Below is a small trained network, with its code and all its weights. Each question gives an input and a target symbol and asks what happens when units are switched off, that is, made to give their printed mean instead of their output.

import numpy as np


def w(rows, s, z=0):
    codes = np.array(rows[::2]) - 128.0
    scale = np.full(codes.shape[1], s)
    scale[-1] = z or s
    return codes * scale


def f(y):
    return y / 2 * (1 + np.tanh(0.7978845608 * (y + 0.044715 * y**3)))


def softmax(a):
    e = np.exp(a - a.max(-1, keepdims=True))
    return e / e.sum(-1, keepdims=True)


def log_softmax(a):
    a = a - a.max(-1, keepdims=True)
    return a - np.log(np.exp(a).sum(-1, keepdims=True))


def net(x, mask):
    ids = ['ΔΞΠΣαβγεηθλμτφψ'.index(c) for c in x.split()]
    T = len(ids)
    res = E[ids] + P[:T]
    q, k, v = (res @ M[0].T for M in (Q, K, V))
    z = softmax(np.where(np.tri(T) > 0, q @ k.T / 4**0.5, -1e9)) @ v
    res = res + np.where(mask[0], z, O[0][:, -1]) @ O[0][:, :-1]
    y = f(res @ A[0][:, :-1].T + A[0][:, -1])
    res = res + np.where(mask[1:9], y, B[0][:, -1]) @ B[0][:, :-1]
    return log_softmax(res[-1] @ U[:, :-1].T + U[:, -1])


Q, K, V, O, A, B = {}, {}, {}, {}, {}, {}
E = w([
[120,192,180,104,183,137,35],'Δ',
[173,113,139,113,126,179,108],'Ξ',
[101,221,99,71,119,87,16],'Π',
[192,97,151,84,184,184,146],'Σ',
[134,144,188,90,47,152,201],'α',
[124,74,174,150,204,242,111],'β',
[87,85,55,139,42,204,173],'γ',
[94,139,121,117,73,102,122],'ε',
[195,197,177,108,157,101,105],'η',
[60,191,107,199,102,83,84],'θ',
[124,94,181,206,148,143,152],'λ',
[60,159,57,212,123,185,77],'μ',
[115,152,231,114,138,123,153],'τ',
[120,84,148,80,4,203,169],'φ',
[99,163,91,109,166,179,204],'ψ',
],0.021)
P = w([
[254,191,88,70,89,84,116],'0',
[149,167,140,100,80,121,109],'1',
[130,180,160,120,78,143,114],'2',
[114,154,181,146,109,151,125],'3',
[93,188,199,151,49,175,148],'4',
[74,188,222,170,35,207,163],'5',
[52,196,203,192,52,179,150],'6',
[50,200,217,214,53,188,174],'7',
[75,202,218,236,107,177,169],'8',
[75,204,210,241,110,163,170],'9',
],0.0074)
Q[0] = w([
[104,55,53,159,172,2,191],'h0',
[20,186,141,154,133,120,177],'h0',
[73,237,224,175,53,171,155],'h0',
[208,169,144,57,150,251,25],'h0',
],0.0071)
K[0] = w([
[136,163,170,45,76,189,23],'h0',
[145,112,163,204,147,83,155],'h0',
[72,186,78,254,100,175,195],'h0',
[99,177,111,229,84,168,136],'h0',
],0.0061)
V[0] = w([
[142,40,141,165,42,107,78],'h0',
[168,149,255,114,162,46,109],'h0',
[169,74,157,183,115,153,87],'h0',
[139,90,159,21,149,141,148],'h0',
],0.0091)
O[0] = w([
[252,107,197,222,52,42,173,100],'h0',
[152,163,254,104,2,114,54,2],'h0',
[180,64,214,202,119,210,78,129],'h0',
[138,215,50,147,41,250,196,2],'h0',
],0.0083,0.004)
A[0] = w([
[140,78,183,84,125,121,145,157],'n0',
[145,79,104,142,117,155,150,98],'n1',
[170,129,139,158,98,142,92,162],'n2',
[145,126,134,100,144,139,128,194],'n3',
[123,177,157,111,171,125,106,179],'n4',
[91,137,131,143,152,102,80,150],'n5',
[134,94,106,149,66,113,183,254],'n6',
[136,146,151,111,75,5,128,175],'n7',
],0.015,0.005)
B[0] = w([
[133,72,84,161,27,110,171,217],'n0',
[52,79,246,183,175,35,98,164],'n1',
[137,152,206,24,218,209,2,199],'n2',
[38,67,57,206,160,243,174,162],'n3',
[62,168,182,168,54,107,138,232],'n4',
[174,34,73,48,76,136,211,213],'n5',
[221,198,186,71,236,28,183,209],'n6',
[155,122,69,229,126,170,118,250],'n7',
],0.0064,0.011)
U = w([
[46,164,185,105,148,94,88,21],'Δ',
[206,123,103,74,189,172,89,172],'Ξ',
[147,148,55,102,53,148,102,145],'Π',
[189,94,70,125,94,254,191,65],'Σ',
[213,151,112,125,76,187,215,70],'α',
[123,122,147,202,158,213,127,3],'β',
[97,186,117,212,200,100,175,192],'γ',
[189,188,101,218,155,119,116,181],'ε',
[143,214,149,231,166,151,106,65],'η',
[149,62,84,203,46,138,159,188],'θ',
[209,73,172,191,125,116,86,140],'λ',
[146,33,86,114,136,119,182,137],'μ',
[122,111,174,200,53,169,151,76],'τ',
[180,77,181,85,113,78,117,97],'φ',
[27,158,119,145,124,166,199,218],'ψ',
],0.0086,0.0048)

Each question gives the input, a string of symbols that net reads in full, and the target symbol t.
The units are the heads (4 rows each of Q, K, V and O) and the neurons (one row each of A and B). Each row of codes is followed by its name. A weight is (code - 128) times the scale printed after its matrix; where a second scale follows, it is the last column's (O, A, B and U).
mask holds one flag per unit, heads first, then neurons. A switched-off unit (its flag False) gives its mean, the last column of its rows in O or B, instead of its output. The means were averaged over made-up inputs and are rounded, as every weight is.
A unit's drop is (log p(t) with every unit on - log p(t) with that unit switched off) / (log p(t) with every unit on - log p(t) with every unit switched off).
The circuit of an input: a set's keep is (log p(t) with only the set's units on - log p(t) with every unit switched off) / (log p(t) with every unit on - log p(t) with every unit switched off). Starting from all 9 units, units are removed one at a time, each time the one whose removal leaves the highest keep (on an exact tie, the one counted first), for as long as the keep stays at least 0.8.
units of the circuit, in order: the units of the circuit, biggest drop first
k most important neurons: the k neurons with the biggest drops, biggest first
input θ α η λ Π λ Π, target λ: units of the circuit, in order -> (h0)
input α β τ θ β, target θ: 3 most important neurons -> (n0 n6 n2)
input θ Ξ Ξ Σ μ Π τ Δ, target μ: units of the circuit, in order -> (h0 n5)
input α α τ Ξ, target Ξ: units of the circuit, in order -> (h0 n2 n4 n0)
input Σ θ τ λ φ α α μ β Π, target μ: units of the circuit, in order -> (n5 h0)
input θ τ ψ ψ λ, target ψ: units of the circuit, in order -> (h0 n7)
input τ α Δ Δ, target Δ: 3 most important neurons -> (n4 n2 n0)
input τ τ α β γ θ τ Δ Π α, target θ: units of the circuit, in order -> (h0 n0)
input ε Ξ ε Ξ Ξ τ Π η α α, target α: units of the circuit, in order -> (h0 n6)
input α Ξ μ μ Π, target μ: units of the circuit, in order -> (h0 n5)
input Π β ε β ε θ θ α, target θ: units of the circuit, in order -> (h0 n0 n7)
input α β φ, target φ: units of the circuit, in order -> (n6 n7)
input β Σ γ α, target γ: units of the circuit, in order -> (h0 n6)
input τ β η, target η: 2 most important neurons -> (n5 n4)
input γ α Σ θ φ θ, target θ: most important neuron -> (n5)
input β Δ Σ, target Σ: 3 most important neurons -> (n3 n6 n4)
input λ θ α α γ, target γ: 2 most important neurons -> (n6 n5)
input τ α Π α φ α η, target η: 2 most important neurons -> (n5 n0)
input α θ τ, target θ: 2 most important neurons -> (n0 n7)
input Ξ α α α Π, target Π: 2 most important neurons -> (n6 n1)
input μ Π Δ ε θ θ Π Δ, target θ: most important neuron -> (n5)
input λ φ α θ λ Π η, target λ: 2 most important neurons -> (n2 n7)
